Look-ups in named tables: a row name and a column name give one cell, copied from the table.

gekad =
	favalat	gete	dudumob
godize	133	160	219
voso	199	149	231
borap	187	129	61
doban	178	175	216
bepi	165	189	185
gulofe	135	197	195
tav	167	185	191
feras	218	150	152

dudumob of feras is 152
gete of borap is 129
dudumob of godize is 219
dudumob of doban is 216
gete of tav is 185
gete of doban is 175
favalat of doban is 178
gete of voso is 149
gete of gulofe is 197
favalat of bepi is 165

rop:
|  | sariguk | femeki | seb | gol | tenofe | nur | mal | lokudev |
|---|---|---|---|---|---|---|---|---|
| zezuvel | 4.607 | 3.436 | 2.786 | 3.341 | 1.565 | 1.377 | 4.115 | 5.412 |
| vetul | 0.753 | 6.183 | 5.793 | 4.228 | 3.545 | 1.377 | 3.338 | 3.197 |
| finik | 3.728 | 4.527 | 4.402 | 2.311 | 4.691 | 1.967 | 3.946 | 4.816 |
| novitom | 4.551 | 3.904 | 3.278 | 3.954 | 0.962 | 3.332 | 5.355 | 5.412 |
| paro | 0.182 | 6.183 | 3.908 | 4.591 | 3.697 | 8.296 | 0.318 | 3.933 |
| pizeru | 3.017 | 5.342 | 4.522 | 2.311 | 6.331 | 2.994 | 1.728 | 0.709 |
| puzifak | 4.426 | 1.954 | 1.893 | 4.353 | 2.533 | 7.815 | 4.896 | 1.752 |
| zov | 0.182 | 4.210 | 5.793 | 6.868 | 6.331 | 8.524 | 0.318 | 3.905 |
| dotedas | 0.594 | 1.954 | 1.893 | 6.868 | 0.962 | 8.524 | 5.355 | 0.709 |
| vupape | 4.607 | 3.337 | 4.153 | 3.415 | 4.021 | 1.808 | 5.329 | 3.055 |

What is the seb of zov in rop?
5.793
What is the nur of paro in rop?
8.296
What is the gol of puzifak in rop?
4.353
What is the sariguk of zov in rop?
0.182
What is the nur of puzifak in rop?
7.815
What is the seb of novitom in rop?
3.278
What is the sariguk of vupape in rop?
4.607
What is the mal of puzifak in rop?
4.896
What is the gol of vupape in rop?
3.415
What is the sariguk of novitom in rop?
4.551
What is the mal of finik in rop?
3.946
What is the mal of vupape in rop?
5.329
What is the tenofe of finik in rop?
4.691
What is the gol of novitom in rop?
3.954
What is the femeki of vupape in rop?
3.337
What is the sariguk of finik in rop?
3.728
What is the tenofe of paro in rop?
3.697
What is the mal of vetul in rop?
3.338
What is the lokudev of vetul in rop?
3.197
What is the gol of dotedas in rop?
6.868

lupasim.csv
,bute,mobi,lun,binu,buvikeg,rili,feziful
zegala,164,73,89,121,104,97,21
tesuva,198,81,55,88,114,46,33
dere,192,91,79,85,115,66,38
zeti,186,86,61,85,105,82,34
fol,174,77,68,118,113,72,19
pem,187,95,59,96,102,62,49

bute of zeti is 186
lun of tesuva is 55
feziful of zegala is 21
bute of fol is 174
lun of fol is 68
buvikeg of zeti is 105
bute of pem is 187
rili of zeti is 82
mobi of dere is 91
lun of dere is 79
rili of dere is 66
bute of zegala is 164

Table gef
|  | nutis | sab | ferates | bedaven | rek | tagu | vok | muvep | koto |
|---|---|---|---|---|---|---|---|---|---|
| luzud | 63564 | 67247 | 59918 | 32852 | 55243 | 48530 | 53001 | 53001 | 52864 |
| gide | 53745 | 47391 | 58475 | 53001 | 53670 | 53266 | 49161 | 57221 | 53001 |
| vunilo | 55056 | 53001 | 65660 | 46031 | 61496 | 61662 | 60044 | 53001 | 51874 |
| movis | 30970 | 58101 | 53001 | 38753 | 55706 | 8054 | 48558 | 73416 | 33435 |
| nem | 38783 | 56884 | 44228 | 53001 | 60000 | 69654 | 34380 | 29320 | 25766 |
| lek | 45437 | 53001 | 56969 | 59446 | 48158 | 73142 | 53051 | 57367 | 53001 |
| vap | 53001 | 56902 | 82198 | 53792 | 53001 | 62037 | 66008 | 53001 | 69200 |
| teg | 53001 | 53001 | 47053 | 47340 | 46533 | 54363 | 24661 | 56051 | 48982 |
| fedal | 56986 | 44902 | 39205 | 56328 | 39285 | 29338 | 40770 | 58960 | 43270 |
| begefo | 40879 | 49418 | 53001 | 35351 | 81071 | 49249 | 70300 | 41965 | 42784 |
| zunebu | 72141 | 56501 | 50405 | 34381 | 52181 | 60838 | 63095 | 53001 | 51113 |
| peb | 56320 | 58830 | 55037 | 46982 | 53001 | 37466 | 53001 | 53001 | 57197 |
| vefuv | 74560 | 41727 | 53001 | 44172 | 35562 | 53001 | 49603 | 27549 | 40424 |

What is the rek of vefuv in gef?
35562
What is the tagu of zunebu in gef?
60838
What is the nutis of peb in gef?
56320
What is the tagu of movis in gef?
8054
What is the rek of lek in gef?
48158
What is the nutis of lek in gef?
45437
What is the sab of nem in gef?
56884
What is the ferates of zunebu in gef?
50405
What is the sab of vefuv in gef?
41727
What is the ferates of vap in gef?
82198
What is the ferates of fedal in gef?
39205
What is the ferates of movis in gef?
53001
What is the tagu of gide in gef?
53266
What is the bedaven of movis in gef?
38753
What is the nutis of gide in gef?
53745
What is the rek of nem in gef?
60000
What is the vok of vefuv in gef?
49603
What is the rek of movis in gef?
55706
What is the muvep of fedal in gef?
58960
What is the vok of fedal in gef?
40770

